Below is a small trained network, with its code and all its weights. Each question gives an input and a class and asks what happens when units are switched off, that is, made to give their printed mean instead of their output.

import numpy as np


def w(rows, s, z=0):
    codes = np.array(rows[::2]) - 128.0
    scale = np.full(codes.shape[1], s)
    scale[-1] = z or s
    return codes * scale


def f(y):
    return y / 2 * (1 + np.tanh(0.7978845608 * (y + 0.044715 * y**3)))


def log_softmax(a):
    a = a - a.max(-1, keepdims=True)
    return a - np.log(np.exp(a).sum(-1, keepdims=True))


def net(x, mask):
    res = np.array(x, float).reshape(1, 6) / 4 @ E
    y = f(res @ A[0][:, :-1].T + A[0][:, -1])
    res = res + np.where(mask, y, B[0][:, -1]) @ B[0][:, :-1]
    return log_softmax(res[-1] @ U[:, :-1].T + U[:, -1])


A, B = {}, {}
E = w([
[188,255,74,88,67,21,82],'x0',
[101,52,177,172,136,73,136],'x1',
[132,4,131,55,74,114,19],'x2',
[140,227,229,100,116,29,187],'x3',
[116,185,97,210,38,97,64],'x4',
[224,79,16,152,105,126,158],'x5',
],0.007)
A[0] = w([
[58,143,212,84,90,95,120,180],'N1',
[173,46,25,145,150,234,87,249],'N2',
[92,206,168,105,71,47,21,204],'N3',
[149,221,161,172,133,66,184,172],'N4',
[205,133,56,101,95,184,145,169],'N5',
[44,66,214,112,227,135,190,250],'N6',
[185,138,130,203,141,93,209,158],'N7',
[37,143,102,238,125,233,99,182],'N8',
[202,33,38,54,135,137,112,232],'N9',
[76,89,247,59,155,159,203,210],'N10',
[196,94,29,114,131,176,146,198],'N11',
[192,185,156,169,181,73,234,174],'N12',
[62,52,146,213,186,65,63,251],'N13',
[115,131,110,84,52,30,77,238],'N14',
[69,91,237,51,198,135,150,160],'N15',
[92,107,171,227,224,201,113,179],'N16',
[196,120,51,114,126,98,134,202],'N17',
[43,79,213,68,172,183,179,220],'N18',
[194,85,42,80,80,143,103,182],'N19',
[55,117,151,242,155,254,137,217],'N20',
[159,205,81,86,52,121,71,182],'N21',
[131,207,165,167,98,34,246,235],'N22',
],0.0072,0.003)
B[0] = w([
[126,175,163,29,121,102,75,197],'N1',
[123,76,38,134,189,88,191,254],'N2',
[88,221,102,76,14,80,16,245],'N3',
[202,221,168,165,72,198,150,225],'N4',
[213,182,46,111,183,119,173,184],'N5',
[58,78,228,75,178,206,123,237],'N6',
[167,126,182,237,98,199,203,172],'N7',
[46,105,53,101,34,177,207,200],'N8',
[166,45,72,157,216,33,112,227],'N9',
[87,108,255,81,206,151,114,226],'N10',
[211,119,45,155,224,110,209,203],'N11',
[223,180,213,211,122,242,192,214],'N12',
[68,41,165,191,85,112,121,198],'N13',
[177,137,154,154,47,28,35,222],'N14',
[120,105,235,42,220,133,48,216],'N15',
[3,66,97,79,84,158,184,195],'N16',
[220,129,98,183,172,103,122,188],'N17',
[47,82,223,43,223,199,101,225],'N18',
[175,100,53,145,160,49,105,204],'N19',
[4,76,94,116,64,167,217,214],'N20',
[181,231,47,37,113,101,62,220],'N21',
[210,237,197,170,76,205,163,254],'N22',
],0.0067,0.0088)
U = w([
[69,87,221,62,212,173,121,253],'0',
[186,115,39,120,228,116,169,14],'1',
[2,73,58,135,66,181,223,131],'2',
[183,189,175,204,92,216,236,177],'3',
[128,217,96,59,33,96,42,35],'4',
[148,36,126,193,110,75,101,75],'5',
],0.0086,0.0017)

Each question gives the input, the list of numbers given to net, and the class t.
The units are the neurons (one row each of A and B). Each row of codes is followed by its name. A weight is (code - 128) times the scale printed after its matrix; where a second scale follows, it is the last column's (A, B and U).
mask holds one flag per neuron, in row order. A switched-off neuron (its flag False) gives its mean, the last column of its row in B, instead of its output. The means were averaged over made-up inputs and are rounded, as every weight is.
A unit's drop is (log p(t) with every unit on - log p(t) with that unit switched off) / (log p(t) with every unit on - log p(t) with every unit switched off).
unit that matters most: the unit with the biggest drop
top k neurons: the k neurons with the biggest drops, biggest first
drop when u is switched off: that unit's drop, to one decimal
input [-5,-3,-3,-8,-3,-6], class 2: unit that matters most -> N20
input [-5,7,4,-3,0,2], class 2: top 4 neurons -> [N20 N16 N2 N13]
input [-3,7,4,-5,5,-8], class 2: top 2 neurons -> [N8 N20]
input [7,5,-5,7,6,-2], class 3: top 3 neurons -> [N12 N22 N4]
input [-6,-8,-3,0,1,-3], class 2: top 3 neurons -> [N20 N8 N16]
input [4,-7,-3,7,3,5], class 3: top 2 neurons -> [N12 N22]
input [-8,-5,8,-8,7,6], class 1: top 3 neurons -> [N9 N11 N19]
input [-3,6,7,7,8,-7], class 4: top 2 neurons -> [N3 N14]
input [5,5,0,3,1,6], class 3: drop when N22 is switched off -> 0.4
input [-2,-3,-3,1,-6,6], class 1: drop when N4 is switched off -> 0.1
input [2,-2,8,-8,6,5], class 1: drop when N13 is switched off -> 0.0
input [-4,-3,-1,2,7,3], class 2: drop when N22 is switched off -> 0.3
